Here is a tiny trained network, its code and every weight. The questions are about switching its units off for an input and a class, where a switched-off unit gives its printed mean instead of its output.

import numpy as np


def w(rows, s, z=0):
    codes = np.array(rows[::2]) - 128.0
    scale = np.full(codes.shape[1], s)
    scale[-1] = z or s
    return codes * scale


def f(y):
    return np.maximum(y, 0)


def log_softmax(a):
    a = a - a.max(-1, keepdims=True)
    return a - np.log(np.exp(a).sum(-1, keepdims=True))


def net(x, mask):
    res = np.array(x, float).reshape(1, 6) / 4 @ E
    y = f(res @ A[0][:, :-1].T + A[0][:, -1])
    res = res + np.where(mask, y, B[0][:, -1]) @ B[0][:, :-1]
    return log_softmax(res[-1] @ U[:, :-1].T + U[:, -1])


A, B = {}, {}
E = w([
[174,181,123,119],'x0',
[134,246,177,121],'x1',
[196,152,10,166],'x2',
[50,255,63,96],'x3',
[44,67,41,28],'x4',
[194,75,192,8],'x5',
],0.0075)
A[0] = w([
[107,123,89,181,168],'neuron 1',
[74,27,126,139,87],'neuron 2',
[105,98,118,126,132],'neuron 3',
[233,116,205,116,183],'neuron 4',
[157,102,181,144,163],'neuron 5',
[132,197,170,86,128],'neuron 6',
[167,194,119,2,98],'neuron 7',
[130,120,77,165,150],'neuron 8',
[127,163,89,56,234],'neuron 9',
[124,110,66,171,107],'neuron 10',
[84,88,92,110,178],'neuron 11',
[209,103,163,178,142],'neuron 12',
[124,127,78,100,254],'neuron 13',
[84,132,154,189,98],'neuron 14',
[85,155,152,97,110],'neuron 15',
[76,94,123,81,79],'neuron 16',
[51,186,202,159,153],'neuron 17',
[106,90,104,117,176],'neuron 18',
[140,172,176,148,98],'neuron 19',
[132,132,161,143,205],'neuron 20',
],0.014,0.0056)
B[0] = w([
[142,140,140,190,184],'neuron 1',
[201,127,178,71,218],'neuron 2',
[141,131,153,107,165],'neuron 3',
[75,47,177,182,253],'neuron 4',
[138,97,138,162,194],'neuron 5',
[108,133,90,139,175],'neuron 6',
[4,130,75,116,200],'neuron 7',
[99,130,170,154,180],'neuron 8',
[58,165,156,119,207],'neuron 9',
[113,143,175,162,181],'neuron 10',
[156,162,184,102,209],'neuron 11',
[120,59,134,149,219],'neuron 12',
[93,141,211,150,207],'neuron 13',
[149,123,55,113,157],'neuron 14',
[129,154,95,110,156],'neuron 15',
[145,126,151,46,188],'neuron 16',
[189,167,43,154,181],'neuron 17',
[150,143,164,119,192],'neuron 18',
[159,111,94,121,170],'neuron 19',
[145,125,124,168,172],'neuron 20',
],0.025,0.013)
U = w([
[43,154,109,82,145],'0',
[123,139,169,203,255],'1',
[136,184,197,213,106],'2',
[157,2,145,169,106],'3',
[191,153,103,181,61],'4',
[173,133,166,79,76],'5',
],0.0078,0.0047)

Each question gives the input, the list of numbers given to net, and the class t.
The units are the neurons (one row each of A and B). Each row of codes is followed by its name. A weight is (code - 128) times the scale printed after its matrix; where a second scale follows, it is the last column's (A, B and U).
mask holds one flag per neuron, in row order. A switched-off neuron (its flag False) gives its mean, the last column of its row in B, instead of its output. The means were averaged over made-up inputs and are rounded, as every weight is.
A unit's drop is (log p(t) with every unit on - log p(t) with that unit switched off) / (log p(t) with every unit on - log p(t) with every unit switched off).
The circuit of an input: a set's keep is (log p(t) with only the set's units on - log p(t) with every unit switched off) / (log p(t) with every unit on - log p(t) with every unit switched off). Starting from the 12 units with the biggest drops (on a tie, the unit counted first), units are removed one at a time, each time the one whose removal leaves the highest keep (on an exact tie, the one counted first), for as long as the keep stays at least 0.8.
units of the circuit, in order: the units of the circuit, biggest drop first
top k neurons: the k neurons with the biggest drops, biggest first
drop when u is switched off: that unit's drop, to one decimal
input [0,3,5,6,5,-1], class 0: units of the circuit, in order => [neuron 7]
input [0,-3,-6,0,-7,-5], class 4: units of the circuit, in order => [neuron 17; neuron 14]
input [-7,0,-3,-2,-4,-4], class 4: units of the circuit, in order => [neuron 17; neuron 4; neuron 14]
input [-8,-7,-2,8,4,-2], class 5: top 3 neurons => [neuron 16; neuron 2; neuron 4]
input [-7,1,7,-6,6,0], class 2: top 3 neurons => [neuron 10; neuron 13; neuron 8]
input [5,-8,0,5,8,4], class 0: top 2 neurons => [neuron 7; neuron 9]
input [-2,-1,-1,1,0,0], class 5: top 3 neurons => [neuron 4; neuron 7; neuron 10]
input [-1,-3,7,-3,-6,-3], class 3: drop when neuron 9 is switched off => 0.1
input [6,5,-6,7,-6,7], class 0: drop when neuron 7 is switched off => 0.4
input [-8,8,-4,6,1,-7], class 4: drop when neuron 17 is switched off => 0.2
